Table B holds the same points as the rows below and some others, measured another way and shuffled. Each row below is followed by which row of B it is.
B:
0: [ -69   55  -46  109   32  -40  117    7 -254  132  236  407  124 -164
 -161  -45  150  282  127 -118  -12 -100 -284   24   24 -286  -33 -260
  321  -26  -17   86 -260  200   72  359  279   93]
1: [-210  165 -108  -48  -79  -56  110  -22 -184  111  152  235   68 -158
  -75   96  231   69  224  -68 -102 -163 -363   88    4 -337  -20 -200
  112   59   11  203 -138  105   16  300  199   32]
2: [-514  351   -7 -146 -301  261  289  113  -94 -107  222   99  -78   42
  272 -133   68 -622  163 -162 -466 -187 -404  -40  202 -217   36   22
 -305  451  125  566  142 -155  114  471  114  -94]
3: [  87  -77    1  -53  166  371   72 -130  246 -424 -512 -420  209  343
  294  235   96 -492  410   50 -264  -36 -131 -114 -309 -103  -34   47
 -399   26  359   99   93  -62 -538 -125  215 -708]
4: [-131  264  -67 -156  -40 -378  -22 -120 -218  251  237  266  -71 -122
 -197   83  273  332   21  185  208 -162 -297  215   -4 -166  -43 -159
  346 -199 -104  108  -51   38   64  263  210  225]
5: [-134  252   59  -54   -7  -14   62  -10  -49  -41  298    8 -110  124
  156 -125   26 -105 -112   88  -33  -91  -82   94   89   78   29  123
  -10   -7   17  187  137 -169  133  244  130   67]
6: [ 200  148 -219 -381 -144  -12   25  -91  109 -336 -226 -230  -96   24
 -169  218   15 -176 -372  301  133  307   85  -13  -72  435  -92   70
 -169 -115  -59   51  -43 -567  -46  -28 -292  -45]
7: [-163  312    8 -144  -39   64   46   -3   75 -153  269 -234 -184  184
  299  -55   -6 -302 -175  144 -103  -51   33  122   79  205   71  297
 -271   42   39  217  246 -366  152  131  -36   42]
8: [-282  307 -310 -412 -228 -111   37 -116   44  -23 -134 -238  -40 -149
   30  484  362 -251  273  122 -153 -136 -333  201 -135 -262   -5  -16
 -335  110   40  275   47 -221 -114    5 -111  -94]
9: [-229   49 -144   48    8  184  142    2  -74   11    3   60  213 -129
  106  208  249 -104  491 -229 -318 -222 -365   41 -101 -514   23 -172
 -144  186  161  197 -157  212 -130  187  232 -211]
10: [ 304   91 -158 -142  102 -105  -82  -81   73 -176   89 -205  -83   14
 -117  143  -16  217 -435  275  267  241  286  121  -69  437  -18  159
   -9 -292 -114 -168  -77 -409  126  -82 -214  172]
11: [   6   -9 -140  186  150  377  109   99   92 -207  221 -221  139  -24
  290   86  -24 -109   74 -230 -300   -4  135   42  -20  -65  116  166
 -372  136  113    4 -121  -84  132   23  -36  -73]
12: [ 331    9 -152 -110  161  -28  -83 -120  113 -220  -91 -272   31   43
  -75  238   33  164 -233  229  201  195  216   85 -175  304  -26  101
  -49 -293  -22 -191  -96 -303  -58 -162 -126  -27]
13: [ 176  -66  270  255  176   98  151   11 -228  -83  160  487  107  197
 -121 -441 -111  192 -131  -12  110   33 -139 -182   63   76  -89 -212
  535 -161   56   23 -157  172  -38  458  490  -84]
14: [  49  198 -144 -390 -165 -127   25 -138   20 -190 -242  -86  -77   38
 -180  215  141 -142 -147  304  129  142 -152   24 -101  199 -121  -49
  -29 -113  -19  135   10 -365 -149   73  -82 -104]
15: [ 294 -118  128  258  439   -9  -81 -132   -2  -32   33    2  178  214
   63  -13   68  374  125   96  176  -79   41   57 -224  -39   -1  -25
  280 -380  129 -233  -83  214 -209   -1  420 -188]
16: [ 108   -1 -146 -152  138  -74  -57 -216   75  -78 -360 -196  168   44
  -48  425  309   70  358  173   52  -85 -213  107 -343 -232  -65 -126
  -24 -215  149  -46  -77   53 -418 -135  190 -348]
17: [ 349 -232  -10  423  379  140   31   33 -132  -27  254  243  261  -80
 -102  -81  -38  562  -43 -168   99   70  145  -13  -75  -61   10 -138
  334 -243    7 -290 -411  238   81  130  251   57]
18: [  -3  -50 -111   99   38  176  154   17 -129  -57  -16  220  227 -121
  -85   81  137   66  245 -184 -163  -38 -256  -59  -68 -305  -39 -250
   78   67   92   78 -291  170  -95  233  224 -161]
19: [-171  267  -76 -101 -200  -41  167   93 -219   22  403  324 -118 -147
 -126 -172   12   34 -287  -17  -13   33 -150   33  241   84   -9  -61
  145  100 -140  236 -107 -205  352  445  -14  317]
20: [  49  166 -136  -69  -15  -21   41   16  -49  -80  299   -8  -78  -81
  -32    8   -5  118 -324   72   66  103  111  105   76  211   23  110
  -15  -74 -109   14  -86 -297  258  138 -133  244]
21: [  68  142 -173 -331 -278  168  183   12   21 -375 -215  -20  -57   -3
 -186   44  -46 -363 -334  130  -52  319  -69 -166   52  345 -117  -47
 -153  109  -25  227 -106 -513   -4  202 -223  -91]
22: [  98  -61  -83  211  216  327   86   56   74 -215  169 -179  150   43
  251   39  -41  -35   55 -164 -203   12  138    9  -56  -16   89  130
 -237   40  118  -44 -121  -46   61   28   40 -111]
23: [ 160   -5  101  186  320   16  -41  -74   -6  -39  171  -40   92  178
  137  -54   39  241   31   75   95  -87   61  100 -119    9   37   65
  148 -254   87 -119   -7   80  -62   54  293  -71]
24: [-317  169 -201 -110  -99  274  147   11   76 -134  -23 -244   92  -46
  297  287  202 -432  415 -161 -454 -188 -262   76  -76 -356   67   52
 -509  312  186  302   25  -76  -78   77   17 -247]
25: [ 102   63   -1 -152 -122   16  152  -38 -140 -186 -116  293   20   38
 -280 -109   13  -43 -199  125   87  167 -209 -154   25  158 -147 -223
  262  -54  -10  151 -154 -168  -90  340  133  -85]
26: [ 551 -146 -187  -68   73  252   61    3  126 -510 -207 -185   69   33
 -218   67 -212   31 -561  143  161  534  381 -179  -74  621  -89   63
  -81 -179  -56 -207 -290 -509   18  -70 -304  -65]
27: [  54   24  -43   98  265  254  -10  -36  192 -217   65 -423   94  179
  396  154   35 -146  140  -22 -183  -77  152  112 -153  -10  104  262
 -375  -38  189  -38   68 -106  -70 -127   62 -213]
28: [ 734 -193  139   68  367   53  -81 -141  134 -439 -233 -135   48  397
 -165 -142 -238  255 -569  394  459  430  427 -156 -186  749 -129   96
  297 -557    9 -358  -96 -322 -201  -98   78 -191]
29: [-244  317 -162 -243 -121 -175   23  -75  -64   94  168  -38  -93 -102
   27  217  254  -34   95  110  -32 -155 -237  211  -16 -155   12   10
  -85    3  -22  204   49 -146   60  145   18  100]
30: [ 261  -82   20   -1   65  342  143    6   88 -449 -220  -77  104  220
   13  -81 -141 -253 -180   37  -73  258   70 -225  -64  300  -80    7
  -91  -15  125   29 -102 -248 -156  107   44 -318]
31: [  66   89 -275 -442 -223  201  112 -113  187 -460 -573 -344   50   49
  -74  405  128 -528   30  178 -154  233 -152 -115 -198  145 -119  -33
 -435  108  118  196  -40 -461 -337  -71 -230 -418]
32: [   4  128  -96 -317 -135  -83   72 -159  -51 -139 -382   67   47   49
 -216  208  228 -152  126  207   47   27 -375  -49 -158  -68 -154 -235
   95  -78   68  189  -62 -112 -344  153  150 -292]
33: [ 183    4    8 -158  -41  -83   90 -135 -141 -133 -319  305   97   75
 -367   14  121   78  -36  204  193  135 -312 -145 -122   44 -199 -332
  384 -196   20   70 -191  -26 -304  256  256 -230]
34: [ 198   42   39  105  281   54  -60  -63   91 -147  181 -222    0  212
  197  -17  -31  114 -149  134   96   10  219  113  -91  225   48  221
  -35 -247   55 -130   49 -160   20  -40   92  -19]
35: [ 351 -240  109  329  353  482  113   35  106 -420  -56 -115  238  276
  197 -162 -201  -70  -46 -121 -128  165  213 -199 -110  177    8   66
  -77  -68  211 -138 -153  -16 -136   41  205 -352]
36: [ 209   79  -32 -142   92 -257  -60 -182  -61  -23  -90   79    0   59
 -234  108  150  291 -121  299  319   57  -87   78 -149  133 -106 -119
  316 -356  -39  -81  -76  -92 -155   68  156  -15]
37: [ 605 -220  405  282  507   74  -48 -154   35 -308 -149   70  124  571
   -7 -370 -208  254 -265  297  377  162  196 -180 -188  458 -112   -1
  514 -555  156 -289   12   44 -344   79  521 -354]
38: [  58 -155   76  385  347  300   85   15  -39  -54  109   73  292   97
  226  -35   71  114  403 -249 -216 -193 -115  -21 -134 -374   50  -88
   45  -19  227  -41 -164  365 -158  137  447 -286]
39: [  57  210  160 -101   68 -220  -11 -125  -97  -18  139  144 -126  248
  -45 -195   46  108 -216  309  255  -26 -104   64    6  225  -71    8
  335 -282  -14   74  138 -127  -37  252  272   25]
40: [ 328 -178  110  388  546  278  -61  -35  168 -223  161 -320  193  298
  382  -28  -94  175   52  -37  -25  -39  343   67 -186   97  114  253
  -99 -264  198 -286   -9   74  -82 -157  250 -213]
41: [-199  216  102   26   66  -93   52  -52 -128  106  257  153  -23  122
  134 -100  154   23  155   49  -29 -254 -268  127   13 -199   20  -27
  160  -60   72  185  102  110   -9  297  363  -14]
42: [-143  118  126  147   30  307  196  107  -52 -173  286   86   11  173
  274 -289 -102 -283  -18 -137 -263  -83  -87  -77  133    2   55   87
  -91  173  127  233   54  -59  121  354  219  -89]
43: [ -23  218  -94 -390 -160 -243   21 -193  -61  -58 -278   62  -51   34
 -238  208  250  -63   27  320  161   20 -349   40 -129   10 -149 -178
  150 -148   -1  177    6 -184 -255  148  102 -142]
44: [   0  121   65 -120 -109  225  194   18  -18 -324  -95   80  -31  206
   11 -191  -85 -390 -172   76 -111  133 -139 -188   70  222  -86  -19
  -35   99   89  257   29 -271  -76  314   96 -211]
45: [ 344  -79  -47   97  123  449  121   94  158 -520   42 -243   32  173
  132 -138 -301 -204 -463  -14  -80  370  402 -171   29  548   13  236
 -270    1   51  -77 -114 -456  132   25 -202  -97]
46: [ 379 -261 -130  188  222  327   95   -1   30 -311 -203  -16  298  -17
 -104  118  -34  128   18 -118  -46  226   93 -159 -174   30  -49 -141
    4  -93  102 -182 -376    9 -155   -6   71 -271]
47: [-264  171 -135    4  -79  -10  136   31 -208  146  272  259   70 -213
  -34   72  222   78  215 -156 -164 -188 -339  102   41 -388   22 -172
   78  124    3  206 -162  127  116  333  174   96]
48: [ -58   96  -62  111   68  255  115   87   23 -159  304 -108   23   27
  250  -49  -42 -137  -48 -133 -221  -27   66   43   70   21   88  168
 -241  114   71   97  -27 -152  185  149    0   19]
49: [ 129    0 -401 -341 -195  330  137  -29  203 -476 -460 -379  112 -121
  -78  465   68 -430  -34   24 -225  316    8 -115 -162  138  -73   -3
 -549  177   77  104 -213 -486 -167 -124 -391 -297]
50: [  32  129  302  219  202   78   81   29 -106  -79  435  179  -74  328
  211 -476 -162   32 -245   58   51  -72   47  -15  134  223   35  137
  257 -140   51   76  136  -32  151  359  360   52]
51: [ 147  -82  223  288  201  316  177   61  -92 -229  140  229  133  249
  101 -371 -167  -38  -78 -111  -93   44  -20 -196   47   85  -26  -52
  199  -28  138   50  -94   77  -29  340  372 -196]
52: [ 229  -68  196  -15  212   22   18 -200   10 -210 -393   35  146  376
  -28  -26   92  -47  174  231  129  -11 -226 -129 -247   14 -141 -164
  266 -283  218    4   27   98 -513  104  468 -501]
53: [ 278  -18  -15   73  262  113  -47  -66  133 -232   46 -281   44  181
  146   53  -45   77 -164  126   84  104  250   57 -129  272   33  185
  -88 -235   63 -156  -11 -202  -35 -106   21  -88]
54: [ 182   59 -253 -284   -9   28  -16 -134  161 -286 -323 -353   35   15
  -59  399  136 -126  -36  214   42  170   26   48 -223  160  -69   49
 -261 -123   42  -21  -65 -352 -204 -171 -173 -208]
55: [-143  251  -66 -130  -45   63   68  -12   38 -111  193 -156 -102   70
  192   37   52 -206  -67   77 -113  -55  -41  102   36   66   50  173
 -213   53   36  193  115 -262  108  127  -19   19]
56: [-105  141  -52   68  171  244   20    1  175 -174  211 -429   13  163
  479  119   45 -248  142  -55 -270 -151  107  159  -65  -42  149  325
 -464   68  171   77  169 -150   37  -61   26 -131]
57: [ 166  171  283 -225  -29   -5   83 -126   14 -354 -212   42 -156  503
  -35 -327 -130 -327 -377  418  209  171  -78 -181    6  536 -155   44
  213 -212   84  182  247 -368 -240  273  236 -268]
58: [-229  232  217  150    4  -18  161   67 -269  110  516  450  -68  117
   84 -445  -15   41  -81  -55  -44 -190 -257   17  222  -73   12  -52
  345   28    0  262   46  103  225  567  405  162]
59: [-123  229  -53   -9    0  -78   53   20 -127   80  413  113  -79  -70
   37  -50   73  138 -119    7   10  -88  -67  156  104  -13   45   52
   73  -31  -70  116  -24 -104  257  251   62  236]
60: [  69  -44    9  226  230  168   59    1  -42  -63  153   31  159   53
  127   -5   55  129  148 -115  -92  -89  -34   36  -81 -152   37  -20
   33  -63  118  -38 -128  138  -27  121  257 -111]
61: [-154  251 -248 -137 -129   43   84   64  -22  -56  336 -103  -95 -185
   70  136   72  -60 -175  -29 -123   26   22  163  104   49   73  149
 -255  117  -88  161  -53 -329  321  136 -232  248]
62: [-252  323  114  -35  -75  113  141   74  -40 -105  428   -5 -192  198
  309 -293  -77 -324 -200   29 -168 -102  -45   50  206  165   67  238
 -131  135   40  315  234 -272  248  352   95  100]
63: [ 181  143  -42 -136   87   81  -26  -55  171 -310   64 -379 -111  213
  174   47  -83 -143 -350  243   75  162  278   72  -44  457   28  313
 -243 -158   13  -27  117 -476   58  -75 -158  -15]
64: [-208  280  118  -36 -104  149  180   86  -78 -147  358  103 -156  184
  208 -337 -106 -320 -235   11 -153  -37  -95  -29  224  175   31  146
  -54  148   27  328  157 -253  223  412  112   62]
65: [ 171  -26  137  269  406  186  -42  -43  115 -162  220 -250   79  296
  371  -91  -62   78   23   29  -17  -96  220   95 -113   88  105  247
  -73 -202  159 -135   84   12  -33  -35  251 -150]
66: [ 557 -154  -36  -24  240   34  -55 -142   96 -330 -278 -118  102  172
 -219   94  -59  239 -321  273  323  329  231  -83 -215  436 -122  -24
  175 -407    5 -281 -194 -243 -210 -109    6 -172]
67: [ 210 -127  -22  144  148  116  103  -32 -121  -99  -58  250  213  -17
 -176  -13   47  221   59  -63   33   70 -128 -100  -99  -93  -76 -242
  259 -122   62  -64 -300  136 -128  202  260 -150]
68: [ 232 -171  276  436  385  486  134   76   49 -337  176  -15  170  402
  361 -398 -262 -122  -45 -157 -166   26  179 -184   -5  165   57  145
   -6  -45  230  -50   -5   68  -48  193  379 -305]
69: [  51   10  -12  120  226  -89  -24 -108  -94   93  111   96  139    1
   -8  115  206  324  243   18   70 -160 -163  131 -157 -259    4 -119
  219 -219   66  -62 -124  212 -116   96  325  -62]
70: [ 288  -98   92  352  377  175   15   29  -17 -116  337   19  115  136
  139 -187 -135  307 -186  -55   72   49  267   22  -11  170   67  114
  144 -223   35 -215 -143   27  134   91  194   46]
71: [ 130  -59  176  212  435  115  -63 -140  115 -117  -48 -241  167  367
  346   41  101   30  342   75  -34 -222  -19   79 -268 -141   46  106
  -16 -242  270  -94  122  194 -336  -65  454 -398]

[-288  150 -137 -363   63 -202  -76  -82  -87 -281 -571 -659  195 -290
  -58  278  156  320   60  130 -161  391   45   29   78 -338 -111  -18
   36 -123  138  131   -9] | 13
[-172  141   14  -49  179  -47  -47  204 -155  -67  119 -223  -62  -38
 -108  174 -236   39 -354  -41 -582   57 -187   60   48  -47   74 -119
 -205  106  110  -14 -125] | 44
[-246 -129   89  -97  301  -70   52  349   90  -36  188 -119   97 -118
 -148  -79  -55  136  178  173  -61   62 -139 -119   53 -283   24   27
  -98  -60   77   21 -190] | 1
[-193 -304  -57  155  333  -89  196  -72  141   11   21  -70   46 -201
    3  -96  -15  180   22  117   -4  -45 -105  -62  134   -2   26    5
 -179   11   81  109 -177] | 59
[-260  -80   96  110  -55  -79  -58 -194  146 -338 -205 -230   13    0
 -105  128 -123  215   38  -18  -32   59 -190  165  -64 -109  -98 -202
  -24 -262   85  -14  194] | 42
[ -52  321 -169 -368   99   44 -178  487 -165  137  197 -190   70   67
 -181  290  -70  -25   35 -125 -207   37  154   58 -227 -295  130  -96
   78 -134  -42   10  -81] | 32
[  96  -89 -172  213   53   72   82 -214  -60  251   34  128 -222   66
  116  116 -101  -15 -294 -125  -28 -272   73  219  -97  307   70  -77
  -95    8  -55   72  -19] | 63
[ -12  282 -400 -224  230  -18  -31  146 -296  220   14 -291   30 -116
  -15  357  -63  -14 -380 -191 -517   19  184   59  -38   19  192 -101
  -90  148   32  137 -217] | 57
[-106 -125  331  175   -1  104  -77  346  175  -26  467  281 -167  281
 -185  -85 -306  -20  122    1   79 -212 -259  138 -210 -119   -2 -127
  -52 -250  -43 -175  101] | 24
[ 113  195 -107 -335  -66  146 -164  425  -66  328  158   90  -70  220
  -78  174   64  -42  290  -26  367 -114  315  153 -384 -249   46   36
  242 -311 -183   -4   23] | 16
[  41  346 -200 -513   37   45 -168  442 -240  275  -13 -191    3   34
  -69  286   96   -1   79   22   -5   90  300   86 -224 -279   49   62
  155 -121  -92   54 -106] | 52
[  49  174 -219    5   72   56  -50   41 -199  196  118  -46 -149   72
    9  278 -178  -64 -401 -217 -373 -152   74  189 -118  154  141 -149
  -99   56  -19   45  -60] | 6
[  62  317   79  -88   16  161 -200  542 -254  224  539  155 -278  316
 -154  221 -384 -214 -397 -189 -508 -185  -82  207 -234    9  154 -146
 -109   39  -63 -147  -59] | 31
[ 106  -95   23 -150   73  104   28  294  -15  395  145  229 -188   98
   37  -81   98    8  209  203  439 -165  175   78 -154  -77  -13  210
   76 -123 -145   26 -124] | 71
[-142  315 -109  -50  -98  -14 -208  -41 -152 -213  -90 -336  -28   96
 -137  440 -259   45 -360 -291 -540   53  -70  257 -165  -31   55 -343
  -43 -119   68  -27  172] | 21
[-237   77  198 -226   -6  -67 -129  252   21 -211  -97 -255   17    3
 -164   80  -46  171  158  166  -33  196 -139   59  -60 -365 -109  -24
   28 -210   61  -55   47] | 18
[-112 -241  333  255  -55   16   35  -92  133 -106   21  147 -271  126
  -12 -109 -180  109  -64  154  111 -115 -285  199  -19   73 -129  -22
 -124 -139   24  -95  114] | 11
[-340 -191  -49  124  343 -181  145 -111   96 -247  -80 -350  138 -278
  -75   35 -105  236 -134   39 -369  110 -239  -82  220  -69   34 -124
 -243   52  202  105 -146] | 19
[  52 -175 -117   83   91   29  129 -165   10  250  -90   92 -163  -24
  129    6   55   84  -47   69  234 -171  114  132  -42  157   -8   75
  -35  -49  -55  109  -66] | 34
[   6  272 -327 -174  -43   64 -153   71  -99   99  -14 -192   57  104
  -91  408  -50    7  -29 -300  -93  -61  244  202 -319  -95  119 -245
  138 -238  -66   67  102] | 14
[ 159  231 -343 -278  125  -11   45  -84 -458  414 -325 -215 -243 -168
  230  274  121    4 -543   76 -316   33  273  153   91  228   48  187
 -105  304  -18  178 -276] | 28
[-309 -128   76 -187  308 -155   80  238   45 -118  -69 -306  127 -249
 -100  -60   40  238  142  287 -105  215 -150 -142  167 -324  -45   94
 -117   -5  130   70 -211] | 0
[ 108  211 -207 -279   91   19  -13   95 -350  349 -162 -138 -205  -67
  123  223   61   -9 -354   73 -220   17  196  148    4   87   36  144
  -53  166  -30  100 -203] | 66
[  25 -181   51  268 -296  126  -76 -320  273  -42  -73  218 -161  305
  -10   94  -66   94  253 -149  601 -283   54  369 -401   66  -99 -209
  184 -523 -135  -39  411] | 56
[ -65  197   87 -116    8   -1 -100  152 -244    5  -14 -149 -225   46
  -35  202 -195    7 -411   30 -473   50 -135  182    8   11  -10  -34
 -151  102   55  -50  -52] | 30
[  94 -193   79   35 -114   56   61 -195   18  212 -230  169 -293   77
  152  -54  111  105   60  219  501 -145   98  237  -94  120 -151  171
   52 -158 -100   32   72] | 40
[  12  180  -24  -25    5  -21  -31 -125 -350   79 -200 -181 -317  -18
  107  246 -169   10 -674   12 -561   18  -94  253   96  251   -9   -1
 -219  236   73   20  -83] | 26
[-138   -6  140  -39 -196  -57  -75 -261  -11 -207 -449 -224 -157   23
   19  139    4  214  -52  129   91  114  -83  259  -46  -50 -200  -26
   27 -201   33  -10  205] | 68
